Below are the code and all the weights of a small trained network. Each question names an input and a class and asks about switching units off, where a switched-off unit gives its printed mean instead of its output.

import numpy as np


def w(rows, s, z=0):
    codes = np.array(rows[::2]) - 128.0
    scale = np.full(codes.shape[1], s)
    scale[-1] = z or s
    return codes * scale


def f(y):
    return np.maximum(y, 0)


def log_softmax(a):
    a = a - a.max(-1, keepdims=True)
    return a - np.log(np.exp(a).sum(-1, keepdims=True))


def net(x, mask):
    res = np.array(x, float).reshape(1, 8) / 4 @ E
    y = f(res @ A[0][:, :-1].T + A[0][:, -1])
    res = res + np.where(mask, y, B[0][:, -1]) @ B[0][:, :-1]
    return log_softmax(res[-1] @ U[:, :-1].T + U[:, -1])


A, B = {}, {}
E = w([
[101,108,28,32],'x0',
[144,197,138,101],'x1',
[112,151,74,218],'x2',
[109,173,183,130],'x3',
[234,89,50,139],'x4',
[158,51,212,102],'x5',
[80,53,8,182],'x6',
[143,161,92,37],'x7',
],0.012)
A[0] = w([
[75,162,156,132,216],'neuron 0',
[141,17,79,87,131],'neuron 1',
[150,188,82,82,112],'neuron 2',
[159,176,75,67,55],'neuron 3',
[133,128,68,102,252],'neuron 4',
[7,160,90,171,166],'neuron 5',
[161,135,227,166,187],'neuron 6',
[41,116,136,84,156],'neuron 7',
[172,192,117,84,232],'neuron 8',
[226,131,100,174,169],'neuron 9',
],0.015,0.0042)
B[0] = w([
[117,139,184,168,208],'neuron 0',
[140,16,146,158,235],'neuron 1',
[90,140,88,96,207],'neuron 2',
[72,127,102,63,208],'neuron 3',
[33,51,84,136,214],'neuron 4',
[54,178,115,213,248],'neuron 5',
[217,179,158,89,251],'neuron 6',
[139,163,180,184,204],'neuron 7',
[120,166,114,36,218],'neuron 8',
[189,146,7,109,213],'neuron 9',
],0.011,0.016)
U = w([
[183,202,247,76,61],'0',
[115,128,68,38,8],'1',
[242,177,62,135,254],'2',
[73,174,105,189,110],'3',
[166,42,103,133,180],'4',
],0.013,0.00069)

Each question gives the input, the list of numbers given to net, and the class t.
The units are the neurons (one row each of A and B). Each row of codes is followed by its name. A weight is (code - 128) times the scale printed after its matrix; where a second scale follows, it is the last column's (A, B and U).
mask holds one flag per neuron, in row order. A switched-off neuron (its flag False) gives its mean, the last column of its row in B, instead of its output. The means were averaged over made-up inputs and are rounded, as every weight is.
A unit's drop is (log p(t) with every unit on - log p(t) with that unit switched off) / (log p(t) with every unit on - log p(t) with every unit switched off).
The circuit of an input: a set's keep is (log p(t) with only the set's units on - log p(t) with every unit switched off) / (log p(t) with every unit on - log p(t) with every unit switched off). Starting from all 10 units, units are removed one at a time, each time the one whose removal leaves the highest keep (on an exact tie, the one counted first), for as long as the keep stays at least 0.8.
units of the circuit, in order: the units of the circuit, biggest drop first
unit that matters most: the unit with the biggest drop
k most important neurons: the k neurons with the biggest drops, biggest first
drop of u: that unit's drop, to one decimal
input [-4,-8,3,3,5,-4,4,6], class 4: 3 most important neurons : neuron 6; neuron 4; neuron 1
input [2,3,-4,5,8,6,1,0], class 4: units of the circuit, in order : neuron 1
input [-8,-3,0,5,2,0,7,-7], class 2: units of the circuit, in order : neuron 6; neuron 9
input [6,8,-8,-3,0,6,-7,1], class 1: 2 most important neurons : neuron 3; neuron 2
input [8,-4,-7,3,1,-3,-7,-6], class 0: 4 most important neurons : neuron 9; neuron 4; neuron 7; neuron 1
input [-8,6,4,5,-6,1,4,6], class 0: 2 most important neurons : neuron 6; neuron 4
input [5,1,-1,4,-5,-7,0,7], class 3: 2 most important neurons : neuron 5; neuron 7
input [0,-2,-2,2,-3,-7,-5,4], class 0: 2 most important neurons : neuron 9; neuron 4
input [-5,7,4,5,0,0,2,-1], class 0: 2 most important neurons : neuron 6; neuron 4
input [-7,-3,-3,-5,4,5,-6,-1], class 2: 2 most important neurons : neuron 9; neuron 0
input [-4,-4,7,-6,2,7,-8,3], class 2: drop of neuron 9 : 1.4
input [-7,6,0,-8,5,6,-5,5], class 2: drop of neuron 3 : 0.0
input [-5,7,-7,-1,7,1,6,-8], class 2: drop of neuron 9 : 0.5
input [0,-3,1,-6,4,-7,0,-2], class 4: drop of neuron 6 : 0.2
input [6,7,-1,3,-5,8,0,3], class 0: unit that matters most : neuron 7
